Below is a small trained network, with its code and all its weights. Each question gives an input and a class and asks what happens when units are switched off, that is, made to give their printed mean instead of their output.

import numpy as np


def w(rows, s, z=0):
    codes = np.array(rows[::2]) - 128.0
    scale = np.full(codes.shape[1], s)
    scale[-1] = z or s
    return codes * scale


def f(y):
    return y / 2 * (1 + np.tanh(0.7978845608 * (y + 0.044715 * y**3)))


def log_softmax(a):
    a = a - a.max(-1, keepdims=True)
    return a - np.log(np.exp(a).sum(-1, keepdims=True))


def net(x, mask):
    res = np.array(x, float).reshape(1, 2) / 4 @ E
    y = f(res @ A[0][:, :-1].T + A[0][:, -1])
    res = res + np.where(mask, y, B[0][:, -1]) @ B[0][:, :-1]
    return log_softmax(res[-1] @ U[:, :-1].T + U[:, -1])


A, B = {}, {}
E = w([
[216,229,44,248],'x0',
[2,132,13,173],'x1',
],0.0035)
A[0] = w([
[111,127,115,131,35],'n0',
[128,124,130,133,117],'n1',
[128,128,128,128,134],'n2',
[247,119,218,102,9],'n3',
[129,128,127,129,137],'n4',
[219,178,52,209,188],'n5',
[132,126,130,128,74],'n6',
[135,126,131,127,62],'n7',
[16,126,44,161,27],'n8',
[133,127,133,128,67],'n9',
[128,130,128,130,143],'n10',
[151,143,107,150,144],'n11',
[113,127,117,132,33],'n12',
[81,120,166,84,152],'n13',
[155,125,147,124,3],'n14',
[26,85,205,36,138],'n15',
[62,127,80,145,20],'n16',
],0.014,0.00048)
B[0] = w([
[134,138,139,117,128],'n0',
[122,125,131,129,128],'n1',
[128,128,128,128,128],'n2',
[91,220,179,4,237],'n3',
[127,126,128,128,128],'n4',
[136,36,70,227,253],'n5',
[127,131,131,128,126],'n6',
[126,132,131,125,126],'n7',
[125,208,192,8,231],'n8',
[127,133,130,126,126],'n9',
[126,125,128,128,129],'n10',
[130,104,118,150,145],'n11',
[132,137,139,119,127],'n12',
[141,104,105,175,165],'n13',
[122,145,139,111,132],'n14',
[152,63,64,244,250],'n15',
[128,166,164,71,172],'n16',
],0.018,0.0056)
U = w([
[145,60,40,250,252],'0',
[110,194,217,2,4],'1',
],0.0099,0.00028)

Each question gives the input, the list of numbers given to net, and the class t.
The units are the neurons (one row each of A and B). Each row of codes is followed by its name. A weight is (code - 128) times the scale printed after its matrix; where a second scale follows, it is the last column's (A, B and U).
mask holds one flag per neuron, in row order. A switched-off neuron (its flag False) gives its mean, the last column of its row in B, instead of its output. The means were averaged over made-up inputs and are rounded, as every weight is.
A unit's drop is (log p(t) with every unit on - log p(t) with that unit switched off) / (log p(t) with every unit on - log p(t) with every unit switched off).
The circuit of an input: a set's keep is (log p(t) with only the set's units on - log p(t) with every unit switched off) / (log p(t) with every unit on - log p(t) with every unit switched off). Starting from the 12 units with the biggest drops (on a tie, the unit counted first), units are removed one at a time, each time the one whose removal leaves the highest keep (on an exact tie, the one counted first), for as long as the keep stays at least 0.8.
units of the circuit, in order: the units of the circuit, biggest drop first
top k neurons: the k neurons with the biggest drops, biggest first
drop when u is switched off: that unit's drop, to one decimal
input [-1,3], class 1: units of the circuit, in order -> n5
input [-4,-4], class 0: top 2 neurons -> n15, n8
input [-3,-3], class 0: top 2 neurons -> n8, n15
input [5,6], class 1: top 4 neurons -> n8, n15, n16, n13
input [1,2], class 1: top 3 neurons -> n15, n5, n13
input [-6,-6], class 0: top 4 neurons -> n15, n8, n13, n16
input [-6,8], class 1: top 2 neurons -> n8, n5
input [-4,-2], class 0: drop when n8 is switched off -> 0.1
input [-5,8], class 1: drop when n8 is switched off -> 5.0
input [-3,-2], class 0: top 2 neurons -> n8, n15
input [-7,-4], class 0: drop when n15 is switched off -> 1.4
